Below are the code and all the weights of a small trained network. Each question names an input and a target symbol and asks about switching units off, where a switched-off unit gives its printed mean instead of its output.

import numpy as np


def w(rows, s, z=0):
    codes = np.array(rows[::2]) - 128.0
    scale = np.full(codes.shape[1], s)
    scale[-1] = z or s
    return codes * scale


def f(y):
    return y / 2 * (1 + np.tanh(0.7978845608 * (y + 0.044715 * y**3)))


def softmax(a):
    e = np.exp(a - a.max(-1, keepdims=True))
    return e / e.sum(-1, keepdims=True)


def log_softmax(a):
    a = a - a.max(-1, keepdims=True)
    return a - np.log(np.exp(a).sum(-1, keepdims=True))


def net(x, mask):
    ids = ['αβγεζηθλμπστφψω'.index(c) for c in x.split()]
    T = len(ids)
    res = E[ids] + P[:T]
    u = 0
    for l in range(2):
        q, k, v = (res @ M[l].T for M in (Q, K, V))
        z = softmax(np.where(np.tri(T) > 0, q @ k.T / 4**0.5, -1e9)) @ v
        res = res + np.where(mask[u], z, O[l][:, -1]) @ O[l][:, :-1]
        u += 1
        y = f(res @ A[l][:, :-1].T + A[l][:, -1])
        res = res + np.where(mask[u : u + 4], y, B[l][:, -1]) @ B[l][:, :-1]
        u += 4
    return log_softmax(res[-1] @ U[:, :-1].T + U[:, -1])


Q, K, V, O, A, B = {}, {}, {}, {}, {}, {}
E = w([
[144,130,193,61,103,125],'α',
[152,110,166,50,106,122],'β',
[105,150,182,64,95,147],'γ',
[99,154,154,59,48,117],'ε',
[121,165,200,178,200,24],'ζ',
[223,123,148,134,168,193],'η',
[204,159,167,189,162,141],'θ',
[129,132,185,61,95,109],'λ',
[35,176,135,87,128,192],'μ',
[142,134,42,179,33,220],'π',
[104,130,162,73,78,138],'σ',
[117,151,157,57,51,113],'τ',
[186,162,170,222,122,222],'φ',
[106,142,17,183,198,74],'ψ',
[122,5,175,155,91,121],'ω',
],0.015)
P = w([
[119,151,126,104,249,159],'0',
[136,130,113,116,208,150],'1',
[149,122,123,126,174,137],'2',
[146,112,122,134,148,145],'3',
[130,109,136,140,123,145],'4',
[131,108,144,144,95,140],'5',
[127,105,144,148,68,140],'6',
[125,105,153,155,51,133],'7',
[121,108,166,156,26,136],'8',
[116,95,180,170,2,128],'9',
[128,95,181,153,24,152],'10',
[134,100,169,139,51,177],'11',
],0.008)
Q[0] = w([
[244,101,124,182,38,183],'L0H0',
[140,70,55,156,130,99],'L0H0',
[175,140,102,228,122,190],'L0H0',
[238,130,117,157,143,133],'L0H0',
],0.011)
K[0] = w([
[153,121,196,93,49,212],'L0H0',
[174,202,175,199,41,39],'L0H0',
[140,44,254,131,15,169],'L0H0',
[139,114,161,149,14,167],'L0H0',
],0.0094)
V[0] = w([
[127,2,74,88,163,75],'L0H0',
[101,96,218,156,105,99],'L0H0',
[112,189,94,16,89,155],'L0H0',
[43,42,206,157,97,129],'L0H0',
],0.0074)
O[0] = w([
[77,43,159,70,161,106,152],'L0H0',
[61,155,254,125,58,103,121],'L0H0',
[111,237,35,53,99,164,3],'L0H0',
[42,36,169,214,115,134,113],'L0H0',
],0.0059,0.0031)
A[0] = w([
[101,106,91,156,236,43,75],'L0N0',
[78,104,38,60,1,168,251],'L0N1',
[194,58,176,165,154,31,153],'L0N2',
[19,71,3,88,208,222,222],'L0N3',
],0.0058,0.0029)
B[0] = w([
[207,141,1,186,163,39,204],'L0N0',
[185,45,204,136,226,150,207],'L0N1',
[73,152,134,200,157,204,255],'L0N2',
[224,55,188,84,51,29,193],'L0N3',
],0.0063,0.0046)
Q[1] = w([
[118,143,176,142,146,173],'L1H0',
[164,144,116,165,185,78],'L1H0',
[26,165,110,2,132,93],'L1H0',
[220,105,104,142,124,155],'L1H0',
],0.0096)
K[1] = w([
[97,156,134,161,62,147],'L1H0',
[117,160,42,200,157,87],'L1H0',
[210,90,227,77,254,151],'L1H0',
[122,85,89,104,36,102],'L1H0',
],0.0078)
V[1] = w([
[205,123,161,126,146,180],'L1H0',
[175,127,172,87,121,129],'L1H0',
[115,131,165,144,90,165],'L1H0',
[143,137,158,154,254,88],'L1H0',
],0.0085)
O[1] = w([
[129,133,145,59,254,202,146],'L1H0',
[58,46,159,184,197,177,108],'L1H0',
[204,116,123,90,204,75,75],'L1H0',
[80,140,172,97,95,138,254],'L1H0',
],0.008,0.0073)
A[1] = w([
[150,37,195,180,111,181,252],'L1N0',
[241,171,58,187,119,182,24],'L1N1',
[127,254,135,193,170,115,165],'L1N2',
[90,151,189,95,106,37,246],'L1N3',
],0.0068,0.0036)
B[1] = w([
[136,122,164,88,140,96,254],'L1N0',
[180,135,118,178,115,199,140],'L1N1',
[121,144,154,169,163,131,178],'L1N2',
[126,115,3,90,141,198,194],'L1N3',
],0.015,0.0093)
U = w([
[122,89,125,121,131,136,20],'α',
[191,110,82,138,155,50,241],'β',
[126,109,131,113,130,120,37],'γ',
[115,95,126,118,123,133,49],'ε',
[123,158,119,2,138,137,253],'ζ',
[103,75,123,131,129,141,49],'η',
[145,112,136,108,130,120,134],'θ',
[111,71,169,110,150,65,194],'λ',
[132,144,184,114,41,149,128],'μ',
[153,54,108,134,135,167,47],'π',
[157,99,143,162,146,140,66],'σ',
[132,100,127,122,127,134,90],'τ',
[72,150,145,139,177,97,175],'φ',
[133,118,131,111,127,112,66],'ψ',
[131,114,135,112,128,122,49],'ω',
],0.0093,0.0046)

Each question gives the input, a string of symbols that net reads in full, and the target symbol t.
The units are the heads (4 rows each of Q, K, V and O) and the neurons (one row each of A and B). Each row of codes is followed by its name. A weight is (code - 128) times the scale printed after its matrix; where a second scale follows, it is the last column's (O, A, B and U).
mask holds one flag per unit, layer by layer, with each layer's heads first. A switched-off unit (its flag False) gives its mean, the last column of its rows in O or B, instead of its output. The means were averaged over made-up inputs and are rounded, as every weight is.
A unit's drop is (log p(t) with every unit on - log p(t) with that unit switched off) / (log p(t) with every unit on - log p(t) with every unit switched off).
The circuit of an input: a set's keep is (log p(t) with only the set's units on - log p(t) with every unit switched off) / (log p(t) with every unit on - log p(t) with every unit switched off). Starting from all 10 units, units are removed one at a time, each time the one whose removal leaves the highest keep (on an exact tie, the one counted first), for as long as the keep stays at least 0.8.
circuit, biggest first: the units of the circuit, biggest drop first
unit that matters most: the unit with the biggest drop
top k neurons: the k neurons with the biggest drops, biggest first
k most important neurons of layer l: the k neurons of layer l with the biggest drops, biggest first
drop when u is switched off: that unit's drop, to one decimal
input ω ψ β β ε ω, target λ: circuit, biggest first : (L1N0, L1H0, L1N3)
input ψ η ζ, target φ: top 3 neurons : (L0N3, L1N2, L0N2)
input ψ λ μ φ ψ φ θ ε λ ω θ, target λ: circuit, biggest first : (L0H0, L1N0)
input ζ ψ μ θ, target μ: circuit, biggest first : (L1H0, L0N0)
input ψ φ ψ π, target μ: circuit, biggest first : (L0N1, L0N0, L1H0, L1N3)
input π θ φ ψ η η, target μ: unit that matters most : L0N1
input ψ π σ ψ α θ σ σ μ φ η, target σ: circuit, biggest first : (L1H0, L0H0, L1N1)
input π ψ θ σ θ φ, target σ: top 2 neurons : (L1N1, L0N3)
input η φ θ, target σ: top 3 neurons : (L1N1, L1N2, L0N1)
input σ ζ η π, target π: circuit, biggest first : (L1N1, L1H0)
input γ η μ μ φ, target σ: top 4 neurons : (L1N1, L1N2, L1N3, L0N3)
input ψ φ ζ ψ η, target μ: 2 most important neurons of layer 0 : (L0N0, L0N1)
input γ β ψ φ β ζ ψ γ ω, target λ: top 2 neurons : (L1N0, L0N0)
input ω ψ ψ ω ψ ψ ψ ψ λ, target ζ: 3 most important neurons of layer 1 : (L1N3, L1N2, L1N1)
input μ ζ γ ψ φ, target μ: top 2 neurons : (L0N0, L0N1)
input ψ τ ε ζ, target φ: unit that matters most : L0N3
input τ ζ ψ σ σ ψ σ π α θ σ, target λ: 2 most important neurons of layer 1 : (L1N3, L1N0)
input π ε ψ π, target μ: drop when L0H0 is switched off : 0.4
input μ ω π σ ζ ω θ, target λ: drop when L1N0 is switched off : 0.4
input β σ α ζ π φ ψ φ ω β φ, target λ: drop when L1H0 is switched off : 0.2
input ζ λ ω π, target λ: drop when L1N0 is switched off : 0.2
